Below is a small trained network, with its code and all its weights. Each question gives an input and a class and asks what happens when units are switched off, that is, made to give their printed mean instead of their output.

import numpy as np


def w(rows, s, z=0):
    codes = np.array(rows[::2]) - 128.0
    scale = np.full(codes.shape[1], s)
    scale[-1] = z or s
    return codes * scale


def norm(h):
    return h / np.sqrt((h * h).mean(-1, keepdims=True) + 1e-5)


def f(y):
    return np.maximum(y, 0)


def log_softmax(a):
    a = a - a.max(-1, keepdims=True)
    return a - np.log(np.exp(a).sum(-1, keepdims=True))


def net(x, mask):
    res = np.array(x, float).reshape(1, 6) / 4 @ E
    u = 0
    for l in range(3):
        y = f(norm(res) @ A[l][:, :-1].T + A[l][:, -1])
        res = res + np.where(mask[u : u + 10], y, B[l][:, -1]) @ B[l][:, :-1]
        u += 10
    return log_softmax(norm(res)[-1] @ U[:, :-1].T + U[:, -1])


A, B = {}, {}
E = w([
[128,130,127,130,129,128,129,128,129,128],'x0',
[128,123,155,144,95,151,170,1,122,113],'x1',
[97,174,11,109,173,130,194,88,191,99],'x2',
[211,150,160,132,207,121,163,147,132,13],'x3',
[129,127,127,131,126,128,128,127,129,127],'x4',
[129,127,128,128,128,131,130,128,128,129],'x5',
],0.0036)
A[0] = w([
[173,120,150,135,175,127,122,132,131,37,134],'0.n0',
[111,151,66,148,147,102,123,117,148,126,64],'0.n1',
[139,141,112,110,147,116,100,157,116,137,20],'0.n2',
[131,153,173,132,112,129,121,173,135,153,142],'0.n3',
[133,126,82,122,157,140,128,116,125,104,60],'0.n4',
[146,124,227,135,99,143,122,180,94,149,156],'0.n5',
[139,155,165,131,113,118,142,2,93,119,172],'0.n6',
[139,127,254,130,126,115,88,98,111,155,108],'0.n7',
[140,146,193,135,151,128,125,140,146,72,48],'0.n8',
[168,141,225,138,154,125,138,150,139,69,2],'0.n9',
],0.0062,0.0014)
B[0] = w([
[143,227,248,136,180,136,166,129,71,131,234],'0.n0',
[167,68,83,120,110,166,135,162,83,175,186],'0.n1',
[133,74,177,110,50,122,183,95,130,134,147],'0.n2',
[114,136,133,105,128,92,78,78,113,156,170],'0.n3',
[101,173,140,167,85,34,120,117,155,174,168],'0.n4',
[102,141,82,186,178,84,42,20,162,80,232],'0.n5',
[131,43,154,155,58,178,150,88,180,96,255],'0.n6',
[126,173,179,110,67,178,228,234,104,196,236],'0.n7',
[176,89,45,89,88,139,114,130,100,101,190],'0.n8',
[185,1,29,91,125,142,117,149,119,83,216],'0.n9',
],0.0062,0.0054)
A[1] = w([
[122,181,173,131,156,128,254,185,196,119,104],'1.n0',
[99,129,135,138,171,145,155,42,154,111,76],'1.n1',
[178,132,89,143,190,142,170,131,151,40,114],'1.n2',
[99,126,120,144,135,165,167,26,167,78,89],'1.n3',
[87,132,230,135,53,120,169,135,219,65,62],'1.n4',
[112,207,104,155,164,127,40,116,123,191,5],'1.n5',
[199,173,208,144,157,170,175,18,107,78,85],'1.n6',
[101,134,98,102,162,103,94,98,45,138,26],'1.n7',
[187,195,118,115,211,57,108,159,62,77,129],'1.n8',
[87,230,127,41,186,165,197,236,84,200,83],'1.n9',
],0.0059,0.0012)
B[1] = w([
[151,132,190,209,80,59,151,106,88,100,179],'1.n0',
[101,158,132,74,198,98,126,129,132,134,166],'1.n1',
[30,127,183,156,31,113,98,95,132,211,215],'1.n2',
[135,142,104,107,150,71,34,88,161,105,212],'1.n3',
[156,200,93,153,164,174,143,135,30,217,210],'1.n4',
[147,186,150,108,139,70,212,156,143,59,166],'1.n5',
[61,115,94,108,110,29,128,254,166,85,254],'1.n6',
[103,139,153,127,211,95,107,149,80,129,150],'1.n7',
[197,174,122,146,186,200,103,28,111,227,214],'1.n8',
[180,157,48,186,89,101,197,113,14,121,187],'1.n9',
],0.0069,0.0057)
A[2] = w([
[54,189,187,108,165,15,92,198,193,71,66],'2.n0',
[107,110,12,88,139,156,159,156,147,110,86],'2.n1',
[101,162,202,151,167,245,117,141,140,198,100],'2.n2',
[170,119,62,135,131,180,162,185,99,119,137],'2.n3',
[177,42,173,96,125,178,198,234,112,2,8],'2.n4',
[149,118,169,55,222,189,56,118,129,147,142],'2.n5',
[117,135,187,159,101,167,132,148,119,125,114],'2.n6',
[188,106,173,103,85,138,152,101,147,145,92],'2.n7',
[114,129,124,182,87,65,181,148,144,85,150],'2.n8',
[110,75,56,89,181,193,106,63,251,114,10],'2.n9',
],0.0075,0.0014)
B[2] = w([
[77,178,186,164,68,70,99,162,220,152,254],'2.n0',
[122,80,89,84,178,116,139,156,127,148,187],'2.n1',
[102,49,94,162,120,135,129,127,150,61,182],'2.n2',
[81,129,155,109,162,93,117,121,163,152,187],'2.n3',
[135,201,157,27,127,157,190,163,31,69,187],'2.n4',
[157,93,182,140,192,165,120,142,187,74,159],'2.n5',
[98,105,98,107,118,141,121,84,118,99,172],'2.n6',
[78,146,91,151,127,118,135,147,127,99,165],'2.n7',
[145,99,151,110,171,174,77,146,142,133,241],'2.n8',
[244,196,109,82,69,194,180,85,204,107,181],'2.n9',
],0.011,0.006)
U = w([
[72,182,200,164,83,43,80,194,223,159,252],'0',
[37,21,67,206,48,194,135,94,105,96,83],'1',
[220,45,172,177,252,192,76,119,142,71,141],'2',
[120,152,161,2,118,179,184,207,27,40,123],'3',
[90,51,32,45,237,77,151,209,121,226,47],'4',
[248,170,47,56,84,200,183,59,215,136,83],'5',
[222,191,111,229,138,95,171,89,19,208,97],'6',
],0.0081,0.0014)

Each question gives the input, the list of numbers given to net, and the class t.
The units are the neurons (one row each of A and B). Each row of codes is followed by its name. A weight is (code - 128) times the scale printed after its matrix; where a second scale follows, it is the last column's (A, B and U).
mask holds one flag per neuron, layer by layer. A switched-off neuron (its flag False) gives its mean, the last column of its row in B, instead of its output. The means were averaged over made-up inputs and are rounded, as every weight is.
A unit's drop is (log p(t) with every unit on - log p(t) with that unit switched off) / (log p(t) with every unit on - log p(t) with every unit switched off).
The circuit of an input: a set's keep is (log p(t) with only the set's units on - log p(t) with every unit switched off) / (log p(t) with every unit on - log p(t) with every unit switched off). Starting from the 12 units with the biggest drops (on a tie, the unit counted first), units are removed one at a time, each time the one whose removal leaves the highest keep (on an exact tie, the one counted first), for as long as the keep stays at least 0.8.
units of the circuit, in order: the units of the circuit, biggest drop first
most important unit: the unit with the biggest drop
k most important neurons: the k neurons with the biggest drops, biggest first
k most important neurons of layer l: the k neurons of layer l with the biggest drops, biggest first
input [4,2,-7,2,7,0], class 3: most important unit	0.n7
input [-7,1,-4,3,1,8], class 3: 3 most important neurons	(0.n7, 0.n9, 0.n8)
input [1,6,0,8,6,-1], class 3: units of the circuit, in order	(2.n4, 0.n9)
input [-5,1,-7,-5,0,5], class 1: 2 most important neurons	(0.n7, 1.n6)
input [6,8,0,-4,-6,1], class 1: 4 most important neurons of layer 0	(0.n5, 0.n9, 0.n6, 0.n8)
input [0,-5,2,-8,5,-5], class 4: 2 most important neurons	(0.n5, 0.n6)
input [6,-2,-6,2,1,1], class 2: 2 most important neurons	(0.n5, 0.n6)
input [5,2,-2,1,-8,2], class 3: 2 most important neurons	(0.n7, 2.n4)
input [4,-5,7,-2,6,2], class 4: 3 most important neurons	(0.n0, 0.n6, 0.n7)
input [-2,-1,2,5,5,-5], class 6: 4 most important neurons	(0.n6, 1.n8, 0.n0, 0.n5)
input [-8,-7,2,-2,2,-1], class 4: 3 most important neurons	(0.n5, 0.n0, 0.n7)
input [-1,0,-7,8,1,7], class 2: 4 most important neurons	(1.n8, 0.n6, 0.n5, 0.n9)
input [-4,-5,3,0,2,-7], class 4: 3 most important neurons	(0.n0, 0.n7, 0.n5)
input [-8,4,-2,6,-8,-2], class 3: most important unit	0.n9
input [-2,4,4,-1,-1,2], class 5: 3 most important neurons	(0.n0, 0.n7, 2.n9)
input [3,-3,1,8,8,-1], class 6: 2 most important neurons of layer 1	(1.n8, 1.n2)
input [8,-3,2,0,6,-1], class 4: 4 most important neurons of layer 0	(0.n0, 0.n7, 0.n1, 0.n5)
input [-8,7,1,-2,0,1], class 5: 2 most important neurons of layer 0	(0.n0, 0.n6)
input [1,1,-1,7,1,0], class 3: 3 most important neurons of layer 0	(0.n9, 0.n8, 0.n5)
input [6,8,2,7,-2,6], class 0: units of the circuit, in order	(1.n6)
input [-2,1,0,-7,-8,0], class 1: 2 most important neurons of layer 1	(1.n6, 1.n3)
